Below is a small trained network, with its code and all its weights. Each question gives an input and a class and asks what happens when units are switched off, that is, made to give their printed mean instead of their output.

import numpy as np


def w(rows, s, z=0):
    codes = np.array(rows[::2]) - 128.0
    scale = np.full(codes.shape[1], s)
    scale[-1] = z or s
    return codes * scale


def f(y):
    return y / 2 * (1 + np.tanh(0.7978845608 * (y + 0.044715 * y**3)))


def log_softmax(a):
    a = a - a.max(-1, keepdims=True)
    return a - np.log(np.exp(a).sum(-1, keepdims=True))


def net(x, mask):
    res = np.array(x, float).reshape(1, 8) / 4 @ E
    y = f(res @ A[0][:, :-1].T + A[0][:, -1])
    res = res + np.where(mask, y, B[0][:, -1]) @ B[0][:, :-1]
    return log_softmax(res[-1] @ U[:, :-1].T + U[:, -1])


A, B = {}, {}
E = w([
[133,57,88,123,114,142,35,173,171],'x0',
[114,253,166,185,152,107,59,196,136],'x1',
[118,92,73,195,49,88,78,94,18],'x2',
[118,178,137,178,109,96,164,116,51],'x3',
[122,145,129,127,145,106,211,228,52],'x4',
[118,171,212,129,167,57,121,97,130],'x5',
[124,121,128,176,94,115,100,52,124],'x6',
[123,127,135,236,123,149,163,198,173],'x7',
],0.0053)
A[0] = w([
[123,131,141,126,126,118,105,54,108,109],'N1',
[123,181,155,134,144,110,141,162,99,84],'N2',
[137,97,147,38,148,127,106,132,207,32],'N3',
[131,115,145,198,142,144,226,113,213,1],'N4',
[127,134,139,119,124,107,104,31,105,57],'N5',
[130,79,120,177,116,102,80,124,80,71],'N6',
[130,94,105,85,119,132,165,132,75,77],'N7',
[128,99,147,60,151,133,101,132,188,34],'N8',
[142,185,88,158,102,167,68,186,148,2],'N9',
[122,85,109,71,117,136,183,139,57,66],'N10',
[122,139,115,125,133,139,114,142,150,98],'N11',
[122,134,123,95,142,150,86,163,200,83],'N12',
[129,201,158,136,148,97,150,173,97,56],'N13',
[126,112,103,197,108,133,59,164,112,87],'N14',
[128,144,142,101,120,113,103,3,101,62],'N15',
[130,76,119,178,108,97,83,126,81,55],'N16',
[125,96,118,89,120,134,156,130,82,89],'N17',
[124,175,151,133,138,108,140,158,104,87],'N18',
[141,106,107,102,120,141,148,131,85,126],'N19',
[127,101,122,156,116,115,100,134,105,76],'N20',
[128,211,163,133,150,111,144,174,93,60],'N21',
[125,142,116,130,126,134,122,135,133,103],'N22',
[116,119,127,126,136,122,133,124,144,99],'N23',
],0.014,0.0021)
B[0] = w([
[135,140,144,147,125,127,109,55,128,176],'N1',
[132,143,183,117,131,92,153,139,110,213],'N2',
[126,104,121,6,134,101,83,135,154,240],'N3',
[120,115,152,118,60,244,191,123,158,232],'N4',
[133,154,147,159,134,130,101,31,145,191],'N5',
[109,90,125,113,82,119,97,116,77,195],'N6',
[137,135,60,133,163,125,174,126,111,190],'N7',
[127,114,129,33,135,109,89,138,152,212],'N8',
[128,157,115,214,182,137,81,178,140,201],'N9',
[146,114,39,142,165,111,206,142,131,221],'N10',
[127,142,127,133,140,129,116,145,148,142],'N11',
[127,138,123,109,184,134,85,178,191,223],'N12',
[123,147,205,114,139,67,167,146,110,246],'N13',
[112,118,115,166,101,140,75,183,63,212],'N14',
[139,152,139,177,141,115,103,1,170,214],'N15',
[127,91,122,98,80,116,89,123,70,198],'N16',
[142,137,71,139,152,118,161,132,124,175],'N17',
[132,142,172,119,125,93,151,140,118,199],'N18',
[123,129,78,130,143,112,157,116,109,170],'N19',
[121,108,131,127,110,130,110,122,91,152],'N20',
[133,162,213,114,134,79,166,147,99,254],'N21',
[126,109,148,147,141,125,125,136,139,128],'N22',
[119,161,105,108,107,134,118,128,129,128],'N23',
],0.026,0.0062)
U = w([
[171,109,29,132,169,103,209,124,97,181],'0',
[134,197,230,120,133,52,191,166,89,180],'1',
[133,114,120,18,167,116,75,147,203,76],'2',
[109,172,133,207,179,165,61,210,159,3],'3',
[153,157,138,171,106,106,91,3,144,162],'4',
[122,117,152,120,42,250,199,128,180,83],'5',
[94,67,109,150,38,116,62,148,39,178],'6',
],0.0049,0.0011)

Each question gives the input, the list of numbers given to net, and the class t.
The units are the neurons (one row each of A and B). Each row of codes is followed by its name. A weight is (code - 128) times the scale printed after its matrix; where a second scale follows, it is the last column's (A, B and U).
mask holds one flag per neuron, in row order. A switched-off neuron (its flag False) gives its mean, the last column of its row in B, instead of its output. The means were averaged over made-up inputs and are rounded, as every weight is.
A unit's drop is (log p(t) with every unit on - log p(t) with that unit switched off) / (log p(t) with every unit on - log p(t) with every unit switched off).
The circuit of an input: a set's keep is (log p(t) with only the set's units on - log p(t) with every unit switched off) / (log p(t) with every unit on - log p(t) with every unit switched off). Starting from the 12 units with the biggest drops (on a tie, the unit counted first), units are removed one at a time, each time the one whose removal leaves the highest keep (on an exact tie, the one counted first), for as long as the keep stays at least 0.8.
circuit, biggest first: the units of the circuit, biggest drop first
k most important neurons: the k neurons with the biggest drops, biggest first
drop of u: that unit's drop, to one decimal
input [-2,-5,-5,0,7,6,8,4], class 5: circuit, biggest first -> N4
input [-3,-7,4,6,-7,-3,-4,5], class 0: 2 most important neurons -> N10; N7
input [8,-2,6,8,-2,6,-4,-3], class 6: 3 most important neurons -> N16; N6; N14
input [-7,2,4,-7,-1,-6,-2,8], class 5: 2 most important neurons -> N4; N12
input [7,3,5,1,-7,-5,-1,-8], class 6: 4 most important neurons -> N14; N16; N6; N20
input [6,3,2,-2,-2,-3,4,8], class 6: 3 most important neurons -> N16; N14; N6
input [0,4,-8,1,-7,6,2,-8], class 2: 3 most important neurons -> N3; N8; N12
input [5,5,6,2,-4,-8,-6,2], class 6: 2 most important neurons -> N16; N6
input [5,-6,-6,5,1,-3,-8,-8], class 0: 4 most important neurons -> N10; N7; N17; N19
input [-1,-6,-1,0,-5,4,-5,-4], class 4: 4 most important neurons -> N15; N5; N1; N12
input [-8,0,1,1,1,-5,4,-4], class 4: 2 most important neurons -> N15; N5
input [-3,-3,4,4,0,2,-4,-4], class 0: 3 most important neurons -> N10; N7; N17
input [8,-5,-3,1,7,1,3,6], class 5: drop of N4 -> 0.2
input [3,7,1,0,-3,-3,0,8], class 3: circuit, biggest first -> N9
input [-6,-2,8,-6,-5,-5,-2,-8], class 4: drop of N15 -> 0.1
input [8,-6,8,2,-7,-5,-2,-3], class 6: drop of N14 -> 0.2
